Each row is followed by one of two labels, saying whether the row has a hidden trait. Each part has a new trait and two new labels.
[ 20  13  25  27 -62 -24  12  46  15 -24  35  30  12 -17  11   2   2  31
  -3   2  -5  26   7 -24  -1  12 -39 -20  14  36  25 -63  21  14   5  44
  21  -9   1 -42 -11  22  -1  10 -13   5 -17   1  -7  -8   6   1   4   8
  11  28  -9  23   5 -51  -9  -5   9  28  21   2  -8   2 -19  -3  16  -3
 -10 -62 -12  -6 -13   0  26 -11   4   7  11 -19  -9  -6  33   9 -25 -39
   7   9 -17   3 -24  -4 -29 -21   0   2   1 -34  22 -11 -15 -21 -12   1
   4 -37  20 -25 -11  -6  20 -12   3   1  48  -7   8 -20 -27 100  11  16
  -9  27  -2 -11  -2  -9  94  -5 -12   6  27  -1  64  15   6]
S
[-19  12  29  -8   1   2  -6  -2  -9   4 -11   3  -2  14   2   6  -8  11
   6   0  -1   8   0  13  -8   1   8 -11 -15  -8  -5  12  -8   7 -20   7
 -18   5  -3  15   2 -19   4  -3   4  -9   5  -8   6   0  -8   0  -1 -31
 -13 -10   3  -4  -7  11   0   2  -6  -7 -10   3   6  -2 -18   1  -6  14
   7  24  13   3   8 -18 -13 -22  -9  -1  -6  33   2   0 -12  -4  15   7
  12   7  -5 -16  23   0   5   4   2   2   6   6  -7  -4   1  -9  -1  -2
  -1  16   0  30   7  -2 -12  11   9   5 -21  -7 -31  -2  -1 -14   7 -18
 -10   2   0  11  -2 -19  49 -10   7   8 -15 -15 -24  -1 -18]
V
[-21  -8   8 -25  44  14 -12 -42 -24   6 -23 -20 -11  28  -9   5 -18  11
   0   9   3 -13  -3 -20   6  -7  51  21 -22 -22 -26  51 -23  -1 -24 -23
 -21   7  -2  35  12 -11  -6 -13   9 -10  15 -20   8   4 -12   2   4 -40
  -9 -24  10 -15 -13  32   6   6 -10 -16 -17   3  12 -11 -10  -3 -25  10
   9  64  31   9   1 -26 -31 -19  12 -10 -10  32  10  -4 -33 -10  37  21
   5  14   2 -14  19   2  19  20   2   7  10  21 -23   8  10  14  14 -12
  -1  32  -6  39  15   4 -15  13   7  -8 -27  -8 -47  24  16 -84  -3 -41
 -21 -24   2  22   0 -15 -39  -6  15   6 -27  -7 -88 -21 -13]
V
[ 19  18  25  31 -71 -24  13  57  15 -11  30  34  12 -19  17   0   6  18
   2  -3  -6  25   6  -3  -6  13 -44 -30  20  37  31 -67  18  11   5  48
  21  -8   1 -48  -6  14   1  11 -12   5 -17  -3  -6 -11   8   2   0  10
  -1  31 -10  20   5 -49 -10  -5   8   8  13   1 -13   4  -9   0  29   2
  -8 -86 -13  -7  -8   7  24  -6  -4  11  14 -18  -8  -3  27  12 -35 -21
  10   5 -17   2  -7  -4 -27 -31  -2   4   0 -31  22 -12 -17 -28 -17   6
   2 -37  21 -27 -13  -6  21 -15  -3  10  44 -10  12 -24 -27 115  18  25
  -2  28  -2  -2  -5  -9  95  -3 -15   6  33   0  82  14  -2]
S
[ -8  13  33  -1 -16  -5   0  13  -9   6  -1  10   3  12   5   5  -3  16
   7   1  -2  14   3   8  -9   5  -7 -15  -6   1   6  -5   5   5 -14  18
  -9   2  -2 -10   1 -10   5  -2  -1  -4  -1 -19   3  -3  -6   1  -2 -25
  -7   4   0   1  -6   7  -1   0  -4  -7  -3   3   0   1 -19   0   4  11
   7   3   8   1  -1 -10  -3 -20  -5   2  -3  18  -1  -3  -2  -4   3  -6
  14   8  -6 -11  21   0  -2  -1   2  -6   5  -4   5  -4  -3 -14  -6  -2
  -1  11   7   4   2  -4   1   1   1   8   4  -7 -18  -5  -9   9   8 -12
  -7  11   0   5  -2 -13  69  -5   0   9  -8  -8  12   3 -14]
S
[-21  13  26 -14   1   7  -5 -11 -21  12 -22   0  -3  18   0   5  -9   4
   7   0   0  -2  -1  23 -10  -3  17 -12 -19 -11  -5  28 -14   2 -22   6
 -26   8  -3  16   8 -32   8  -5   7  -8   7 -27   8   1 -11   0  -4 -44
 -17 -15   6 -12 -10  19   2   4  -7 -22 -13   4   2  -1 -10   2 -10  15
  12  38  22   5  14 -16 -15 -15 -11  -1  -9  33   7   1 -10  -7  14  10
  14   7  -2 -18  33   2  16  -1   0   5   6   9 -10  -2   3  -1   1  -1
  -2  23   0  26   8  -2  -7   7   5   7 -28  -7 -28   6  -1 -32  10 -27
  -6  -1   0  26  -5 -22  41  -6   9   9 -16 -15 -28 -11 -18]
V
[ 21  24  45  25 -93 -29  14  62  24 -24  33  38  17 -33  17   5  17  20
   6  -6  -7  39   9   9 -18  15 -73 -53  11  37  32 -83  34  19   7  48
  17 -11  -1 -51 -21   7  10  17 -11   4 -21  -9  -7 -10   9  -1   0   8
  14  44 -12  29  11 -68 -12  -5  12  27  17   0 -14   9 -14   3  28  -1
 -10 -90 -20  -8  -4  10  30   0 -14  13  17 -25 -16  -1  36   9 -45 -38
  11  -1 -17  -3 -23  -6 -38 -27   1   0  -5 -40  24 -20 -19 -32 -23   8
   3 -45  22 -33 -16  -8  23  -8   8   8  46   2  27 -32 -35 127  25  36
   4  45  -3 -13  -3  -3 118  -6 -15   4  36  -4 100  25   7]
S
[-19   3  11 -27  29  10  -9 -28 -19   4 -25 -13  -8  28  -5   5 -16   8
   1   4   2  -4  -4   3  -2  -6  39   9 -24 -17 -20  39 -21  -1 -23  -5
 -21   9  -2  23  12 -21   0  -9   8 -11  13 -25   8   4 -11   1  -1 -51
 -16 -22   7 -13 -12  24   7   6 -10 -16 -19   3   8  -7 -14  -1 -20  11
   9  72  21   7   6 -23 -30 -21   0  -6 -10  41   6  -1 -21 -10  27  22
  10   9   0 -14  32   3  20  15   1   8  10  16 -18   2  10  13   6  -7
  -2  32  -6  29   8   1 -13  11   8  -3 -35 -10 -36  18  11 -62   4 -32
 -15 -12   1  35  -2 -22  -9  -8  11   6 -21 -15 -74 -16 -15]
V
[-26  18  22 -14  -5  10  -7 -19 -20  22 -40  -8  -5  23  -2   4  -9  -9
   9  -2   1   2  -4  35  -7  -3  24  -7 -21 -14  -2  37 -20   0 -24   5
 -25   9  -4  21  16 -39   8  -9  10 -11   9 -25   9   1 -13   1  -7 -49
 -32 -20   7 -16 -15  31   3   6 -10 -38 -21   4  -4   2   0   3  -8  17
  15  67  22   6  18 -11 -27 -12 -11   0 -14  36  10   2 -14  -8  17  16
  18   7  -3 -20  50   4  19  -1  -2   7   7  20  -6  -2   4   0  -1  -1
  -5  31   0  28   4  -1 -11   5  -2  12 -32 -11 -26  11  -3 -43  10 -30
  -3  -2   0  38  -6 -24  41  -3   7   8 -16 -13 -46 -22 -21]
V

Part 2:
[   6   -3  -28   -3   -8  -12    3  -75   -2    2   -5   41   -4  -23
    5    5    9  -23    0  -32   -4  -16  -13  -46   -4   -4  -54   -6
   11    1   16   -9   25    4  -29    2   13  -16    0  -12    3   -3
   26  -18  -18   29 -127   11    1   -1   15   -9    0   25   14   -6
  -14   -2   -9    1   -8    4   -2  -41   -4    0  -66  -11    2    3
   19   -5    4    8    2  -12   -8    6    5    7   -2  -12  -12   17
  -84    0  -15  -43    0   -2   18   -3  -20   11   -1   12   18    1
   10   -4   20  -15    6  -11   -2   25  -13   -4   10   -1  -14  -22
  -27   -8    8  -61   -6  -19   -5    4   21  -10   10    0   -4    0
   -1   -6    8   -2   -8   -1    4   -3   13   -5   -8    3    8   30
    0   -1    8    6]
A
[ 12   1 -27  -1   6 -26 -12  17   0  -3 -13  -7   0 -29  -5  26   3  -7
   0 -22   2 -38  -3  -8  -9   2   7 -19  16   9  16  -2  -9  -2 -35   7
  -9 -29  -1 -10   8  -4  -9 115   6  23 -44   8   3   7  19   1   1   3
   9   6 -22   3  -7  -1 -12  11   9  27   9   6 -43  11  -1  12   2  -1
   0  -8  -4 -29 -20  -7 -10  -5   3   4  -7   2 -13   4   0 -29   3  -9
 -10  -5 -20  -9   5   4  -3 -44   9   1 -29 -17 -37   3  -3  29  -4   2
  -7  -1  14   8  16   3  -3 -34   8   0   3   7  23  -6   6   0   4   0
   5  -2  -9 -10 -13   3  16  -8  14   4   3   4  -1 -25  -1   8   0  -4]
A
[ -9  -3   8   3   2  25  -1  33   0   0  10 -36   4  42  -3 -10 -10   7
  -3  43   2   5  12  14  -1   0  20   0 -13  -6 -29  12  -6 -13  47  -3
  -8  15   2  13  -4   2 -18 -93  12  -9 127 -10  -3  -7 -71   7   5 -21
 -12   0  36  -1  11   8   4   4 -10   8  -2  -2  69  -2  -4  -1 -18  -1
   3  -7   0  23  29  -1 -21   1   3  12  15 -16  30  -1  14   5  -4   4
  -2   4  22 -13  -4 -12   5  32 -13   1   3   4  18   7   4 -19  11   7
  -1   1  -6  38  19  10 -16  62 -11  25   1  -6 -34   6  -4  -2  -2  -2
   0   0  -3  12   8  -4  -9   5 -17   2   4  -1 -11  -8  -2  -2  -6   9]
H
[ -3  -3  17  -1  -8  -3  14  39   0  -1  10 -14   5  27  10  -2   5  18
 -14  39   0  27   5  21  10  -3  23   9 -12   2  -8   2 -20  10  -4  -1
   6   2  -3   4  -2   0 -12 -57   2 -27 -25  -9  -6 -11 -39  -6  -2 -11
  -9  17  14  -1   8   8  13   7  10 -11  -3 -10  28  -8  -4   0  -2  -1
   0 -27  -5  37   7   2 -19  -2  -1  12  -5  -4 -18   1 -13  37  -6  11
  14   2   9  11  -5  -5  30  77   4   2  11 -24  -8  -1  -3  27   2  15
  -1   8  -2  14  18   6   2  76  -7  22  -2   1 -10  -8   6   2   7   0
  10   1  15  -2 -12  -3  -2   5  -6  14  -2   0  -4  -4   9   5  -3  15]
A
[  6  -3  -5   0   3   5  -4 -96  -1   1 -10  34  -5 -35  -3  10   3 -16
   6 -35  -3 -19  -9 -10  -7   3 -16  -6   6   2  16 -21  22   2 -18  -2
   0   0   2  -9   7  -1  16  55  -6  29 -30  13   2   8  60   2  -6  21
  17  -9 -24   4  -6   0  -7  -6  -8  -7   9   6 -49   6   7   5   7   1
  -4  25   3 -36 -15  -1  26   1  -3 -23  -7   9  27  -4  -7   7   7 -11
   0  -1 -12  -1   6 -12 -22 -61   5  -2  -4  10 -10  -1   0 -22 -12 -15
   5  -4   4 -43 -33 -11   7 -86  18 -20   0   2  12   3   3   0  -4   0
 -12  -1  -6  -3  -7   4   2  -4  12  -9   0  -2   7   2  -5  -3  16 -14]
A
[  7  -2 -12   0   7  15 -11 -53  -2   2 -11  26  -4 -28  -7  -3  -1 -25
  14 -49   0 -42  -4 -23 -10   1 -18 -11   7   1  10 -22  18  -6  -3   0
  -1  -3   2 -12   3   1  11  46  -6  31 -12   9   2   9  37   8   0  13
  13 -21  -7   3 -12   1 -11  -3 -12  -5   8   7 -25  10   5   2   8  -2
   1  26   4 -30  -8   7  19   4  -8 -19  -1   6  20  -3   4 -22   7 -10
  -6  -2 -15 -14   8   0 -16 -50   0  -1  -9   8   3   3   3 -30  -8 -16
   6  -7  -4 -32 -30  -8  -1 -86   6 -18  -1  -2   8   2  -3   0  -5  -2
 -11  -3 -12   1  -1   4   0  -6   9 -11  -1   0   4  12  -8  -5   2 -15]
A
[  -7   -1    5   -1   -3   23    0   49   -4    5   -2   17   -5    4
    5  -10    5  -24   11  -30    0    7   -2  -41    7    0  -22   15
  -12   -2    3  -35   16    4    1   -6   14   -3   -1  -27   -8    8
   26  -74   -9   -5 -114    1   -2   -3   -3   -4    0   14    4  -18
   15    1  -14    1    2   -3  -12  -51   -2   -4    3   -1    5  -12
   19   -8    5   10    5   19    3   38   12    7  -21   -9    0   13
  -52  -10    1  -24   -3    1    5   -2   -4    4   11   20   14   17
   -3   -1   23    6   62   -5    8  -29   -8   -1   15   -3  -27  -44
  -32   -4    9  -25  -22  -23   -8   -5   12   -2   -2    0   -6   -4
   -3   -5    8    4   10    2  -16    1    0   -9   -5   -1   10   30
   -1  -14  -28  -10]
H
[   0  -12  -18    6   -6    9   -4 -107   -2   -1    2    0    1   32
    1  -14    7  -13   -1   24   -2  -26   -2   -2   -4   -7    5  -12
  -36    0  -12  -49    6    1   25   -5   12    0    2  -19    0    1
   -4  -66    0   28  -40   10   -6   -7  -59    4   -1  -16   -2   -6
   19    3   -8   18    3    7  -25  -14    7   -9    6   -8    3   -2
    4   -6    9  -15    1   31   13   -6  -26   11  -12   -8    0   -3
  -13    2   -4   -9    0   -5   17    2   -6  -11    5   -3   30   29
   -4   -2   11  -32   17    6    7   -1  -15   -4    2    1  -28  -35
  -16    2   -2   -3  -16   11   -7   -4  -36  -10    9    0   -5   -4
   -6   -8    2    8    8   -4  -12    2    3   -6   -5    0  -11    7
   -9  -11   19   15]
A
[  3 -13  19   3   3 -10  14 -67   2  -2   0 -13  -1  -9   5   3   3  20
 -11  -6  -4  18  -1  27   5   4  30   1  -8   8  19 -18  -8  16 -50  -2
   2   1   1  13   9  -2 -21  55 -15  -3 -19   2  -4  -5  21  -1 -13 -10
   2  22 -16   5   9   9   5   2   1  21   9  -7 -36  -1   8   6   6   3
  -8 -21  -4   3 -13 -19   0  -4   2 -17 -15  -6  39   2 -24  78   7  -2
  19   2   8   0   2 -34 -16 -41  12  -1  -3 -24 -69   1  -1  10 -20  -4
  -3   6  11  -1   4   2  10   5  26   8   0   6   4 -11   6   1   5   1
   1   0   0 -11 -16   2   5   3   6   8   0  -3  -8 -13   9  -1  20   5]
A
[  -1   -3  -24   -3  -15   -4    0  -31   -3    1    5   33    2   17
    7    6    8  -20   -9   30   -2   -9   -3  -28    0   -7  -38   -9
  -27   -5  -13    1   18   -4   30   -1   10  -12   -2  -22   -1   -2
   20 -127    5   23  -56    6   -2   -6  -52   -6    6   15   12   -4
   16   -3   -2    9   -2    9   -8  -55   -6   -3   -1  -14   -5    1
    0   -8    8    4   -1   12   16   17  -18    7    1   11   -1    7
  -82    0   -4  -59   -7    4   12    0  -15   13   -7    6   47   72
   -1   -2   22  -27   40   -6   -3   23    4    9    9    3  -21  -17
  -16   -4   -7   -1  -19    7   -5   -2  -16   -8   13    0   -5   -1
    0   -8   15   11   -3   -6   -9   -2    0    0   -7    3    1   24
   -3    4    6   15]
H
[ -3   3  38  -4  10  22  10  80   1   3  -1   0  -3 -34   0   4  -8  10
   3 -35   0  25   4   6   4   9  11  13  29   0  15  22   3   1 -17   0
  -9  10   2  16   1   4  -1  54  -7 -24  69  -9   2   3  69   2  -4  14
   6  -1  -9   3   8  -9   0 -12  10  10   2   6   2  15   3   2  -2   5
 -10  24   1 -32  -7  13  38 -11   3  -8   2  -1  62  -7   1  51   4   2
  -7   0  15   4   2 -16 -44 -62   2   1  -8  38 -24  -3   1 -37   3  -5
   2  -3  21  12  -4  -3   4 -15  21 -11   5   0  25   8 -10   0   1   1
  -4   6  -5  -6  -8   6   4   0  -5   3   5  -3  10  -7   7   2 -20 -21]
H
